Below are the code and all the weights of a small trained network. Each question names an input and a class and asks about switching units off, where a switched-off unit gives its printed mean instead of its output.

import numpy as np


def w(rows, s, z=0):
    codes = np.array(rows[::2]) - 128.0
    scale = np.full(codes.shape[1], s)
    scale[-1] = z or s
    return codes * scale


def norm(h):
    return h / np.sqrt((h * h).mean(-1, keepdims=True) + 1e-5)


def f(y):
    return y / 2 * (1 + np.tanh(0.7978845608 * (y + 0.044715 * y**3)))


def log_softmax(a):
    a = a - a.max(-1, keepdims=True)
    return a - np.log(np.exp(a).sum(-1, keepdims=True))


def net(x, mask):
    res = np.array(x, float).reshape(1, 6) / 4 @ E
    u = 0
    for l in range(2):
        y = f(norm(res) @ A[l][:, :-1].T + A[l][:, -1])
        res = res + np.where(mask[u : u + 4], y, B[l][:, -1]) @ B[l][:, :-1]
        u += 4
    return log_softmax(norm(res)[-1] @ U[:, :-1].T + U[:, -1])


A, B = {}, {}
E = w([
[91,170,185,159,221,65,99,45],'x0',
[143,88,216,165,155,1,153,2],'x1',
[116,205,143,200,195,27,153,151],'x2',
[162,164,18,80,65,82,183,106],'x3',
[180,218,49,94,81,24,150,114],'x4',
[154,143,122,146,107,67,149,34],'x5',
],0.0055)
A[0] = w([
[133,38,122,142,56,108,186,2,39],'L0N0',
[148,93,121,114,183,219,128,146,135],'L0N1',
[143,198,107,85,105,54,189,136,3],'L0N2',
[18,96,229,197,207,83,35,115,41],'L0N3',
],0.0064,0.0023)
B[0] = w([
[254,118,189,103,131,251,76,61,209],'L0N0',
[54,208,106,150,27,106,191,156,179],'L0N1',
[158,180,79,157,116,59,156,95,175],'L0N2',
[135,147,163,217,164,96,201,192,253],'L0N3',
],0.0088,0.0053)
A[1] = w([
[96,102,255,226,240,102,156,153,57],'L1N0',
[88,140,92,186,64,139,158,113,119],'L1N1',
[167,128,31,136,159,45,92,74,8],'L1N2',
[103,118,77,84,108,216,114,226,43],'L1N3',
],0.0077,0.0017)
B[1] = w([
[3,163,130,219,188,99,99,29,254],'L1N0',
[122,140,178,51,102,112,59,168,161],'L1N1',
[187,174,78,119,33,67,149,174,167],'L1N2',
[82,36,112,100,149,141,137,147,204],'L1N3',
],0.011,0.0082)
U = w([
[249,61,206,72,163,193,111,34,1],'0',
[55,46,93,53,127,181,113,209,168],'1',
[192,191,56,87,97,42,136,131,56],'2',
[44,147,135,192,233,106,125,52,255],'3',
],0.012,0.0019)

Each question gives the input, the list of numbers given to net, and the class t.
The units are the neurons (one row each of A and B). Each row of codes is followed by its name. A weight is (code - 128) times the scale printed after its matrix; where a second scale follows, it is the last column's (A, B and U).
mask holds one flag per neuron, layer by layer. A switched-off neuron (its flag False) gives its mean, the last column of its row in B, instead of its output. The means were averaged over made-up inputs and are rounded, as every weight is.
A unit's drop is (log p(t) with every unit on - log p(t) with that unit switched off) / (log p(t) with every unit on - log p(t) with every unit switched off).
The circuit of an input: a set's keep is (log p(t) with only the set's units on - log p(t) with every unit switched off) / (log p(t) with every unit on - log p(t) with every unit switched off). Starting from all 8 units, units are removed one at a time, each time the one whose removal leaves the highest keep (on an exact tie, the one counted first), for as long as the keep stays at least 0.8.
circuit, biggest first: the units of the circuit, biggest drop first
k most important neurons: the k neurons with the biggest drops, biggest first
drop of u: that unit's drop, to one decimal
input [3,7,-6,8,0,-3], class 0: circuit, biggest first => (L0N0)
input [5,-7,0,1,-7,-5], class 1: 3 most important neurons => (L0N1; L1N0; L1N3)
input [0,-7,3,-2,5,-2], class 1: circuit, biggest first => (L1N0; L1N3)
input [3,1,6,2,2,3], class 2: circuit, biggest first => (L1N2; L0N2)
input [6,-5,-1,6,-5,4], class 1: 2 most important neurons => (L1N0; L0N2)
input [1,-2,7,7,-4,-8], class 1: 2 most important neurons => (L0N3; L1N0)
input [-1,8,-1,-2,7,4], class 2: 2 most important neurons => (L1N2; L0N2)
input [-4,2,-8,3,-4,1], class 0: drop of L0N0 => 1.5
input [-1,6,-7,-8,8,-2], class 0: drop of L0N0 => 0.8
input [-3,5,-4,6,2,-5], class 0: drop of L0N0 => 0.7
